[  2  -6   5  -4   1   0 -31] out 1

[[  0  -8   6   0  27  -6  22]
 [ -2  -1   7   0   6  -3   8]
 [ -3   3   8 -13 -14 -26 -32]] out 27

[[23 21 -4 26  8 21 20]
 [ 1 -5 -6  4 18 17 19]] out 8

[[  5   9   5 -15   3   4 -17]
 [ -4  -7   2   8   6  31  -7]
 [ -4 -14 -11  -7  -3  18  -7]] out 3

[ -1 -21   2   1  32  10  -4] out 32

[  3   8  -1 -22  -2 -11 -28] out -2

[ -9 -11   9  28 -12   1 -28] out -12

[[ 20  -8  13 -19  -7  -9   9]
 [-34  -7 -36 -26 -25 -10  10]] out -7

[ 16  24  14   3  31  -7 -14] out 31

[-18  -7  10  -1 -26   2   3] out -26
---
[-29  21  -1  34   6   1   1]	1
[  8  30   1  29   7   6 -13]	6
[-12  16   1  26 -33  16]	-33
[-28  -7 -13   3 -18   1]	-18
[  7   2 -15  25 -36 -27 -24]	-27
[  7   1   4   3 -17  -9  29]	-9
[-35  15 -14  -8   5  18  26]	18
---
array([ 12.91,  16.50, -12.91,  -3.79]) --> 12.91, -3.79

array([-0.01,  0.03, -0.12,  0.19,  0.10,  0.02,  0.17]) --> -0.01, 0.17

array([[ 21.237,   0.320,  10.256,  -0.140, -13.995,  14.583, -21.460],
       [ 16.697,   2.712,  10.027,   4.699,   0.487,  11.842,  -4.515]]) --> 21.237, -4.515

array([-18.8,  -5.2,  14.1, -12.9,  -9.3, -15.9,   5.6]) --> -18.8, 5.6

array([ 0.89, -0.82,  1.52,  1.20, -0.59, -1.44,  0.36]) --> 0.89, 0.36

array([ -3.631,  -2.113, -13.461, -14.602,  13.451]) --> -3.631, 13.451

array([[  9.395,  13.049,   1.055,   3.622,  10.329,  -0.959,   1.738],
       [-15.649,   2.321,   7.481,   0.067,  15.302, -22.002,  -4.958]]) --> 9.395, -4.958

array([-1.66,  0.37,  1.86, -0.66, -1.30]) --> -1.66, -1.30

array([  0.0,   8.5,   3.9,  11.9, -16.7,   3.8]) --> 0.0, 3.8

array([[  81.45,   44.71,   17.48,  -51.88],
       [ -37.83,  -92.89, -147.61,    4.78],
       [ 157.77,   -5.10,   32.39,  -10.24]]) --> 81.45, -10.24
---
[ -8 -22  28   4 -21  20] Out: -8

[[ 26  13   0 -18 -18  17]
 [ 26 -10   9   5 -18   8]
 [-15   4   1  -5  15   9]] Out: 26

[[  8 -17  33 -11]
 [  7 -13  16  -8]] Out: 8

[[ -5   4  32  22]
 [-16   0  16  33]
 [  2  14 -14 -34]] Out: -5

[[  9  11  34   5 -19]
 [ -9   8 -14   0  12]] Out: 9

[ 27  -1  13 -14   0   6] Out: 27
---
-11   -1   32    9 -> -11, 9

 11    2   23  -34  -11 -> 11, -11

-28   20   13  -18
 -2  -17   -8   -2
-13   -4    0   -8
-> -28, -8

 -9   -5  -12   -1   -1  -24   15
 27  -21    1  -16   32   -1   30
 14  -20  -17   21  -15   20  -31
-> -9, -31

  1   10   12  -28  -27   23    5 -> 1, 5

 35  -27    0   20   25   -9
-35   29   -1  -20  -33    4
-> 35, 4

  8  -17   28   -4    3  -34    7 -> 8, 7

 -7   31  -10  -31  -14  -15 -> -7, -15
---
[956 214 453 513] -> 214
[8 2 4 3 5 8 3] -> 5
[ 801 -356 -190 -318 -700] -> -190
[4 0 8 7 6] -> 8
[ 23 171 196 158  75 104 204] -> 75
[ 699  465 -537  955 -447  514   -1] -> -447
[1264 3764 4013 8674 2326] -> 4013
---
 32  -29   -2    6: 6
-29  -23  -17   18: -17
  3  -33   20   -4: 3
-28   17   -2  -15: -2
15  26  16  21: 21
  6   -8  -28  -33: -8
---
[[ 24 -13  -7  32]
 [ 36   5   3  15]] ⇒ 3

[[ 14  -2   5 -32   1  27]
 [ 28   9   3 -19  20  30]] ⇒ 20

[[ -4 -17 -18  27 -33 -26  21]
 [ -9 -16 -12  27 -27 -17  35]] ⇒ -17

[[  9  11   4  13]
 [ -4  -9  30 -13]] ⇒ 30

[[ 16  14  -1  24]
 [ -3  34 -12  29]] ⇒ -12

[[-14   4  13 -28  27]
 [ -2  13  14  15  -2]] ⇒ 15
---
[[  8   1   4  -5  -1  -5   1]
 [-33  -3 -21  17   1  27   1]
 [  0  -1  -3   0   1   1   0]] Answer: 1

[[-14  14  -4  -4 -12 -22]
 [  0  -5   5  -7  -1   0]
 [-27   3  11  13  12  14]] Answer: -22

[[ 22 -29 -23  -7 -13]
 [  2 -22 -22 -19 -20]
 [ 21  15 -21  28  25]] Answer: -13

[[ -7 -29  13 -10   8 -23   4]
 [ 17 -16   4 -16  -3 -11  -4]
 [-11 -11   2   2   7 -16  -3]] Answer: 4

[[-28 -32  -6   8 -15]
 [  9 -10  -5  -2 -36]
 [ 13   4  -2   1   5]] Answer: -15

[[-13 -15 -11 -23 -22 -18 -24]
 [ -6 -14  -9 -31 -22 -12 -31]
 [-17 -13   1 -16  24 -17 -15]] Answer: -24

[[ 21 -34 -17  -1]
 [ 32  21 -15  -7]
 [-27  11  14   8]] Answer: -1

[[ -1 -20   5   1  -1]
 [  0  -7  18   1  -1]
 [  0  -1  33  -8  -7]] Answer: -1
---
Input:
[[-16.7, 7.8, 6.0, -10.7, 14.5, -6.9],
 [5.8, -20.5, -6.9, 0.8, -21.4, -6.6],
 [-20.0, 12.2, 8.7, -20.6, 7.3, -5.1]]
Output: 7.8

Input:
[[-0.076, -0.051, -0.007, 0.072, -0.045, 0.240],
 [0.033, -0.099, -0.157, 0.041, 0.031, 0.038],
 [-0.011, -0.026, 0.033, 0.029, 0.023, 0.099]]
Output: -0.051

Input:
[[104.7, -65.8, 40.4, 106.2, 85.0, 139.4, 128.4],
 [135.9, -68.8, 55.9, 141.6, 97.5, 143.7, 115.4],
 [50.1, -160.3, 170.6, -152.7, -38.8, 23.6, -0.3]]
Output: -65.8

Input:
[[0.05, 0.11, -0.14, 0.02, -0.17, -0.01],
 [0.04, -0.01, 0.00, 0.02, 0.04, 0.02],
 [-0.05, 0.10, 0.09, -0.02, 0.05, 0.14]]
Output: 0.11

Input:
[[-0.01, 0.11, -0.06, -0.09],
 [-0.01, 0.13, -0.06, -0.09],
 [-0.10, 0.04, -0.14, -0.13]]
Output: 0.11

Input:
[[0.2, 0.9, -0.4, -1.5],
 [0.9, 2.0, 0.8, -0.9],
 [1.3, 1.7, 2.0, 0.7]]
Output: 0.9
---
[-34   0 -12   3   5] Answer: -12

[ -9   0   0 -27   6  -3   2] Answer: -27

[[ -3  -2   1   1  -2]
 [-10  -7  28  14 -15]
 [-17 -10  28  15 -21]] Answer: 28

[ 27   8  24  -6 -22] Answer: 24

[ 26   7  30  -5 -17  -6 -27] Answer: -5

[-16 -11  -2   5   0  35  17] Answer: 5

[-2  0 20 22  5 19 27] Answer: 22

[ 29   1  -9  11 -28   7   0] Answer: 11

[-26   3  14   9  19] Answer: 14
---
[-18  -9 -15  30 -36 -32  28] result: -18

[ 16 -26  -7 -14  -1 -24] result: -14

[ -1 -22 -32 -23   0  20   8] result: -22

[[ -2  16 -23 -32  32 -30]
 [ 15  -4 -25 -12  15 -13]
 [ -3   4  -5 -14  15  -5]] result: -25

[[  7  -1   2   0 -15  -3   0]
 [ -4   1   7  -2 -34   2  -1]] result: -4

[[-23  -7  27  -8  -9 -10  -9]
 [-21  -8  26  -6  -9  -7 -12]
 [-14  -6  26   1 -13  -6 -15]] result: -15

[20 17 27  1] result: 20

[[ 35 -25  35 -33  35  17]
 [  2  33 -14 -34  31  35]] result: -25

[ 29 -13  35 -34 -36] result: -13
